Here is a tiny trained network, its code and every weight. The questions are about switching its units off for an input and a target symbol, where a switched-off unit gives its printed mean instead of its output.

import numpy as np


def w(rows, s, z=0):
    codes = np.array(rows[::2]) - 128.0
    scale = np.full(codes.shape[1], s)
    scale[-1] = z or s
    return codes * scale


def f(y):
    return y / 2 * (1 + np.tanh(0.7978845608 * (y + 0.044715 * y**3)))


def softmax(a):
    e = np.exp(a - a.max(-1, keepdims=True))
    return e / e.sum(-1, keepdims=True)


def log_softmax(a):
    a = a - a.max(-1, keepdims=True)
    return a - np.log(np.exp(a).sum(-1, keepdims=True))


def net(x, mask):
    ids = ['ΞΣβγδζπτψ'.index(c) for c in x.split()]
    T = len(ids)
    res = E[ids] + P[:T]
    r = res
    for j in range(3):
        rows = slice(4 * j, 4 * j + 4)
        q, k, v = (r @ M[0][rows].T for M in (Q, K, V))
        z = softmax(np.where(np.tri(T) > 0, q @ k.T / 4**0.5, -1e9)) @ v
        o = O[0][rows]
        res = res + np.where(mask[j], z, o[:, -1]) @ o[:, :-1]
    y = f(res @ A[0][:, :-1].T + A[0][:, -1])
    res = res + np.where(mask[3:11], y, B[0][:, -1]) @ B[0][:, :-1]
    return log_softmax(res[-1] @ U[:, :-1].T + U[:, -1])


Q, K, V, O, A, B = {}, {}, {}, {}, {}, {}
E = w([
[223,76,172],'Ξ',
[49,132,118],'Σ',
[103,117,222],'β',
[104,118,105],'γ',
[136,107,90],'δ',
[189,217,74],'ζ',
[171,252,193],'π',
[144,59,208],'τ',
[22,238,160],'ψ',
],0.016)
P = w([
[18,37,3],'0',
[152,173,124],'1',
[151,173,128],'2',
[154,164,135],'3',
[157,167,138],'4',
[155,168,138],'5',
[150,170,133],'6',
[144,167,130],'7',
[144,166,129],'8',
[143,163,123],'9',
],0.011)
Q[0] = w([
[152,66,220],'head 0',
[131,200,78],'head 0',
[175,108,124],'head 0',
[90,147,78],'head 0',
[135,54,246],'head 1',
[112,175,81],'head 1',
[172,149,189],'head 1',
[96,161,159],'head 1',
[79,78,30],'head 2',
[134,130,146],'head 2',
[123,144,199],'head 2',
[113,135,156],'head 2',
],0.014)
K[0] = w([
[166,127,249],'head 0',
[100,55,80],'head 0',
[202,150,107],'head 0',
[116,84,41],'head 0',
[190,177,149],'head 1',
[70,141,91],'head 1',
[250,183,213],'head 1',
[92,168,179],'head 1',
[142,141,193],'head 2',
[81,104,133],'head 2',
[59,38,110],'head 2',
[79,122,100],'head 2',
],0.014)
V[0] = w([
[38,194,130],'head 0',
[108,155,47],'head 0',
[130,97,40],'head 0',
[168,45,179],'head 0',
[124,70,209],'head 1',
[106,6,137],'head 1',
[220,141,125],'head 1',
[177,190,216],'head 1',
[131,87,133],'head 2',
[87,107,217],'head 2',
[178,219,93],'head 2',
[1,140,166],'head 2',
],0.01)
O[0] = w([
[123,179,203,176],'head 0',
[211,123,187,164],'head 0',
[199,47,215,147],'head 0',
[86,134,23,83],'head 0',
[111,63,184,88],'head 1',
[95,82,182,1],'head 1',
[112,149,54,147],'head 1',
[76,77,94,219],'head 1',
[139,138,80,121],'head 2',
[2,97,95,105],'head 2',
[197,216,108,119],'head 2',
[89,155,178,191],'head 2',
],0.0065,0.0094)
A[0] = w([
[84,111,121,90],'neuron 0',
[17,151,219,61],'neuron 1',
[204,162,153,254],'neuron 2',
[67,60,189,154],'neuron 3',
[44,160,53,114],'neuron 4',
[71,132,85,112],'neuron 5',
[86,2,43,73],'neuron 6',
[167,151,153,21],'neuron 7',
],0.0099,0.0035)
B[0] = w([
[118,128,254,131],'neuron 0',
[127,176,166,185],'neuron 1',
[106,43,97,253],'neuron 2',
[104,133,39,153],'neuron 3',
[154,94,103,172],'neuron 4',
[62,115,243,147],'neuron 5',
[167,231,52,156],'neuron 6',
[51,184,137,168],'neuron 7',
],0.0059,0.013)
U = w([
[144,88,38,142],'Ξ',
[115,89,197,177],'Σ',
[65,138,127,74],'β',
[156,62,157,137],'γ',
[191,31,135,164],'δ',
[245,144,121,20],'ζ',
[155,214,96,174],'π',
[66,77,85,151],'τ',
[110,180,170,2],'ψ',
],0.012,0.0094)

Each question gives the input, a string of symbols that net reads in full, and the target symbol t.
The units are the heads (4 rows each of Q, K, V and O) and the neurons (one row each of A and B). Each row of codes is followed by its name. A weight is (code - 128) times the scale printed after its matrix; where a second scale follows, it is the last column's (O, A, B and U).
mask holds one flag per unit, heads first, then neurons. A switched-off unit (its flag False) gives its mean, the last column of its rows in O or B, instead of its output. The means were averaged over made-up inputs and are rounded, as every weight is.
A unit's drop is (log p(t) with every unit on - log p(t) with that unit switched off) / (log p(t) with every unit on - log p(t) with every unit switched off).
The circuit of an input: a set's keep is (log p(t) with only the set's units on - log p(t) with every unit switched off) / (log p(t) with every unit on - log p(t) with every unit switched off). Starting from all 11 units, units are removed one at a time, each time the one whose removal leaves the highest keep (on an exact tie, the one counted first), for as long as the keep stays at least 0.8.
circuit, biggest first: the units of the circuit, biggest drop first
top k neurons: the k neurons with the biggest drops, biggest first
which heads matter: for each layer, one digit per head in row order, 1 if its drop is at least 0.15 and else 0, layers parted by /
drop when u is switched off: that unit's drop, to one decimal
input Ξ π π δ π τ, target Ξ: which heads matter => 011
input π Ξ ζ τ π Ξ, target Ξ: circuit, biggest first => head 0; head 1
input τ Σ π π Σ π ζ β, target τ: circuit, biggest first => head 2
input π π τ Σ τ π Ξ, target π: which heads matter => 100
input δ π Ξ π π π Ξ π Ξ Σ, target δ: which heads matter => 101
input δ π π τ ζ, target ζ: which heads matter => 101
input Ξ Σ Ξ π Ξ π γ π β ζ, target Ξ: which heads matter => 100
input τ π β β, target β: circuit, biggest first => head 2; head 0; neuron 2
input β Ξ β τ π Σ π Σ Σ, target Σ: top 2 neurons => neuron 6; neuron 7
input ψ Σ π, target ψ: circuit, biggest first => head 0; head 2
input π Σ δ ζ τ, target π: top 2 neurons => neuron 2; neuron 6
input τ Σ ζ β Ξ ψ ψ δ, target δ: which heads matter => 010
input β Ξ Ξ ζ β Ξ γ Σ τ, target τ: which heads matter => 101
input γ τ π δ, target δ: circuit, biggest first => head 0
input ψ β Ξ τ δ Σ γ ζ, target ζ: which heads matter => 001
input ψ Σ ψ ψ δ τ Σ π, target ψ: which heads matter => 101
input Ξ Ξ τ τ π π π Ξ π, target Ξ: which heads matter => 100
input δ β ζ π τ γ, target δ: top 2 neurons => neuron 2; neuron 1
input β π π Σ Ξ τ Σ τ τ, target τ: circuit, biggest first => head 1; head 2
input δ Ξ ψ π Ξ γ, target δ: top neuron => neuron 2
input Ξ ζ Ξ Ξ π, target Ξ: circuit, biggest first => head 0; head 2
input ψ π π Ξ π δ ψ, target ψ: top 2 neurons => neuron 1; neuron 7
input τ π π τ Σ γ π, target τ: which heads matter => 111
input Σ τ π ζ Ξ τ ζ Σ γ, target Σ: drop when neuron 7 is switched off => 0.3
input τ π Ξ τ δ β, target τ: drop when head 1 is switched off => 0.2
input π π ζ Σ π π π Ξ, target π: drop when head 2 is switched off => 0.1
input π π π Ξ π π ζ β ψ β, target π: drop when neuron 2 is switched off => 0.6
